Below is a small trained network, with its code and all its weights. Each question gives an input and a class and asks what happens when units are switched off, that is, made to give their printed mean instead of their output.

import numpy as np


def w(rows, s, z=0):
    codes = np.array(rows[::2]) - 128.0
    scale = np.full(codes.shape[1], s)
    scale[-1] = z or s
    return codes * scale


def norm(h):
    return h / np.sqrt((h * h).mean(-1, keepdims=True) + 1e-5)


def f(y):
    return np.maximum(y, 0)


def log_softmax(a):
    a = a - a.max(-1, keepdims=True)
    return a - np.log(np.exp(a).sum(-1, keepdims=True))


def net(x, mask):
    res = np.array(x, float).reshape(1, 2) / 4 @ E
    u = 0
    for l in range(4):
        y = f(norm(res) @ A[l][:, :-1].T + A[l][:, -1])
        res = res + np.where(mask[u : u + 5], y, B[l][:, -1]) @ B[l][:, :-1]
        u += 5
    return log_softmax(norm(res)[-1] @ U[:, :-1].T + U[:, -1])


A, B = {}, {}
E = w([
[177,113,3,115,165],'x0',
[123,107,109,254,89],'x1',
],0.0057)
A[0] = w([
[217,63,92,93,145,114],'L0N1',
[211,134,182,116,130,7],'L0N2',
[125,157,166,158,166,18],'L0N3',
[176,71,65,166,92,225],'L0N4',
[163,255,68,197,143,168],'L0N5',
],0.0072,0.0014)
B[0] = w([
[124,145,138,11,128,236],'L0N1',
[93,139,77,63,105,146],'L0N2',
[55,106,141,122,254,152],'L0N3',
[231,24,121,119,130,254],'L0N4',
[161,105,28,206,102,217],'L0N5',
],0.0059,0.0041)
A[1] = w([
[74,141,137,135,100,249],'L1N1',
[33,196,181,220,158,30],'L1N2',
[147,86,98,151,80,26],'L1N3',
[33,128,66,127,60,245],'L1N4',
[131,82,163,161,1,7],'L1N5',
],0.0084,0.002)
B[1] = w([
[239,117,120,127,67,209],'L1N1',
[74,1,225,55,70,253],'L1N2',
[125,230,162,197,143,203],'L1N3',
[217,187,233,92,220,159],'L1N4',
[126,186,98,60,146,200],'L1N5',
],0.0073,0.0038)
A[2] = w([
[102,202,158,117,235,164],'L2N1',
[119,192,146,180,154,4],'L2N2',
[180,76,52,131,172,153],'L2N3',
[103,139,165,99,185,161],'L2N4',
[81,254,112,182,99,52],'L2N5',
],0.0077,0.0013)
B[2] = w([
[57,173,136,212,96,168],'L2N1',
[246,49,179,186,141,139],'L2N2',
[135,114,215,130,144,254],'L2N3',
[3,112,29,177,79,184],'L2N4',
[160,65,150,154,146,142],'L2N5',
],0.0076,0.005)
A[3] = w([
[106,226,146,73,119,6],'L3N1',
[195,105,96,254,64,186],'L3N2',
[154,154,151,115,143,47],'L3N3',
[173,219,205,97,236,51],'L3N4',
[24,221,130,59,175,242],'L3N5',
],0.0085,0.0012)
B[3] = w([
[97,86,114,202,147,181],'L3N1',
[132,214,184,184,215,255],'L3N2',
[229,118,170,213,180,135],'L3N3',
[175,2,92,85,65,153],'L3N4',
[104,101,73,243,72,247],'L3N5',
],0.0084,0.0056)
U = w([
[222,140,142,212,173,254],'0',
[246,34,68,58,127,132],'1',
[70,53,59,192,29,255],'2',
[71,34,202,97,7,170],'3',
[112,187,54,1,102,1],'4',
[111,205,64,80,120,1],'5',
],0.0081,0.0035)

Each question gives the input, the list of numbers given to net, and the class t.
The units are the neurons (one row each of A and B). Each row of codes is followed by its name. A weight is (code - 128) times the scale printed after its matrix; where a second scale follows, it is the last column's (A, B and U).
mask holds one flag per neuron, layer by layer. A switched-off neuron (its flag False) gives its mean, the last column of its row in B, instead of its output. The means were averaged over made-up inputs and are rounded, as every weight is.
A unit's drop is (log p(t) with every unit on - log p(t) with that unit switched off) / (log p(t) with every unit on - log p(t) with every unit switched off).
The circuit of an input: a set's keep is (log p(t) with only the set's units on - log p(t) with every unit switched off) / (log p(t) with every unit on - log p(t) with every unit switched off). Starting from the 12 units with the biggest drops (on a tie, the unit counted first), units are removed one at a time, each time the one whose removal leaves the highest keep (on an exact tie, the one counted first), for as long as the keep stays at least 0.8.
circuit, biggest first: the units of the circuit, biggest drop first
unit that matters most: the unit with the biggest drop
k most important neurons: the k neurons with the biggest drops, biggest first
k most important neurons of layer l: the k neurons of layer l with the biggest drops, biggest first
drop of u: that unit's drop, to one decimal
input [4,0], class 1: 3 most important neurons => [L0N1; L2N4; L2N3]
input [0,-1], class 2: unit that matters most => L0N4
input [-2,1], class 3: circuit, biggest first => [L0N4; L1N2]
input [5,0], class 1: circuit, biggest first => [L3N5; L3N2]
input [3,-3], class 2: 2 most important neurons => [L1N1; L0N4]
input [-4,5], class 3: 2 most important neurons of layer 1 => [L1N2; L1N5]
input [6,0], class 1: 2 most important neurons => [L0N1; L2N4]
input [-2,3], class 3: 2 most important neurons => [L0N4; L1N2]
input [8,-8], class 2: 3 most important neurons of layer 0 => [L0N4; L0N5; L0N1]
input [-2,6], class 0: drop of L3N2 => 0.1
input [6,-8], class 2: drop of L3N5 => 0.2
input [4,-1], class 1: drop of L3N5 => 0.1
input [-4,4], class 3: drop of L1N2 => 0.5
